Below are the code and all the weights of a small trained network. Each question names an input and a class and asks about switching units off, where a switched-off unit gives its printed mean instead of its output.

import numpy as np


def w(rows, s, z=0):
    codes = np.array(rows[::2]) - 128.0
    scale = np.full(codes.shape[1], s)
    scale[-1] = z or s
    return codes * scale


def norm(h):
    return h / np.sqrt((h * h).mean(-1, keepdims=True) + 1e-5)


def f(y):
    return y / 2 * (1 + np.tanh(0.7978845608 * (y + 0.044715 * y**3)))


def log_softmax(a):
    a = a - a.max(-1, keepdims=True)
    return a - np.log(np.exp(a).sum(-1, keepdims=True))


def net(x, mask):
    res = np.array(x, float).reshape(1, 6) / 4 @ E
    u = 0
    for l in range(2):
        y = f(norm(res) @ A[l][:, :-1].T + A[l][:, -1])
        res = res + np.where(mask[u : u + 3], y, B[l][:, -1]) @ B[l][:, :-1]
        u += 3
    return log_softmax(norm(res)[-1] @ U[:, :-1].T + U[:, -1])


A, B = {}, {}
E = w([
[161,128,171,80,218,195],'x0',
[225,90,194,180,70,177],'x1',
[136,133,122,128,126,124],'x2',
[106,113,187,120,139,102],'x3',
[210,236,83,171,162,105],'x4',
[191,137,152,3,22,55],'x5',
],0.0048)
A[0] = w([
[219,75,216,192,104,162,55],'0.n1',
[181,143,171,31,219,254,81],'0.n2',
[210,113,175,151,107,164,2],'0.n3',
],0.0067,0.003)
B[0] = w([
[80,58,28,111,149,204,218],'0.n1',
[40,219,154,177,74,74,254],'0.n2',
[138,130,63,1,139,145,155],'0.n3',
],0.0095,0.0036)
A[1] = w([
[110,124,156,215,94,100,233],'1.n1',
[115,162,120,253,215,161,254],'1.n2',
[90,151,126,131,157,73,67],'1.n3',
],0.012,0.0026)
B[1] = w([
[97,139,131,226,22,91,185],'1.n1',
[171,95,178,81,84,132,254],'1.n2',
[212,58,3,122,201,161,168],'1.n3',
],0.0078,0.0092)
U = w([
[145,82,44,70,219,151,123],'0',
[140,152,175,123,118,66,218],'1',
[165,144,212,98,110,61,131],'2',
[47,254,162,186,84,58,1],'3',
],0.009,0.0033)

Each question gives the input, the list of numbers given to net, and the class t.
The units are the neurons (one row each of A and B). Each row of codes is followed by its name. A weight is (code - 128) times the scale printed after its matrix; where a second scale follows, it is the last column's (A, B and U).
mask holds one flag per neuron, layer by layer. A switched-off neuron (its flag False) gives its mean, the last column of its row in B, instead of its output. The means were averaged over made-up inputs and are rounded, as every weight is.
A unit's drop is (log p(t) with every unit on - log p(t) with that unit switched off) / (log p(t) with every unit on - log p(t) with every unit switched off).
The circuit of an input: a set's keep is (log p(t) with only the set's units on - log p(t) with every unit switched off) / (log p(t) with every unit on - log p(t) with every unit switched off). Starting from all 6 units, units are removed one at a time, each time the one whose removal leaves the highest keep (on an exact tie, the one counted first), for as long as the keep stays at least 0.8.
units of the circuit, in order: the units of the circuit, biggest drop first
k most important neurons: the k neurons with the biggest drops, biggest first
top k neurons in layer l: the k neurons of layer l with the biggest drops, biggest first
drop of u: that unit's drop, to one decimal
input [0,7,5,8,-6,-6], class 0: top 2 neurons in layer 0	0.n1, 0.n2
input [-3,4,-4,-2,-3,4], class 0: most important neuron	0.n2
input [-3,-4,8,1,-4,-5], class 2: units of the circuit, in order	1.n2, 0.n1, 0.n2
input [-2,2,-8,2,-1,-6], class 2: 2 most important neurons	1.n2, 0.n2
input [-2,-5,8,-7,3,-6], class 2: 3 most important neurons	1.n2, 0.n1, 0.n3
input [-7,-7,-7,-6,-3,-2], class 0: 2 most important neurons	0.n2, 1.n3
input [6,2,6,7,4,-4], class 3: 2 most important neurons	0.n2, 1.n1
input [-7,7,2,-2,-5,3], class 0: units of the circuit, in order	0.n2, 0.n1
input [-3,-5,2,5,2,3], class 0: 2 most important neurons	1.n3, 0.n2
input [-5,6,4,0,4,-7], class 2: top 2 neurons in layer 1	1.n2, 1.n3
input [4,-5,-1,-5,8,-7], class 1: units of the circuit, in order	0.n1, 1.n2
input [-2,4,-7,-3,-4,-8], class 2: 4 most important neurons	1.n2, 1.n3, 0.n2, 0.n3
input [6,-2,-6,6,-5,1], class 3: 2 most important neurons	0.n2, 1.n2
input [-5,-7,4,3,2,-7], class 0: units of the circuit, in order	1.n3
input [2,8,1,3,8,7], class 0: top 2 neurons in layer 1	1.n1, 1.n2
input [-5,-6,8,6,3,4], class 0: 4 most important neurons	1.n3, 0.n2, 1.n2, 1.n1
input [5,2,5,2,-2,-4], class 3: 2 most important neurons	0.n2, 1.n1
input [3,1,-6,7,2,-7], class 2: drop of 1.n2	1.3
input [8,3,0,5,-3,0], class 3: drop of 0.n2	1.1
input [7,2,-7,6,-2,0], class 3: drop of 0.n2	0.9
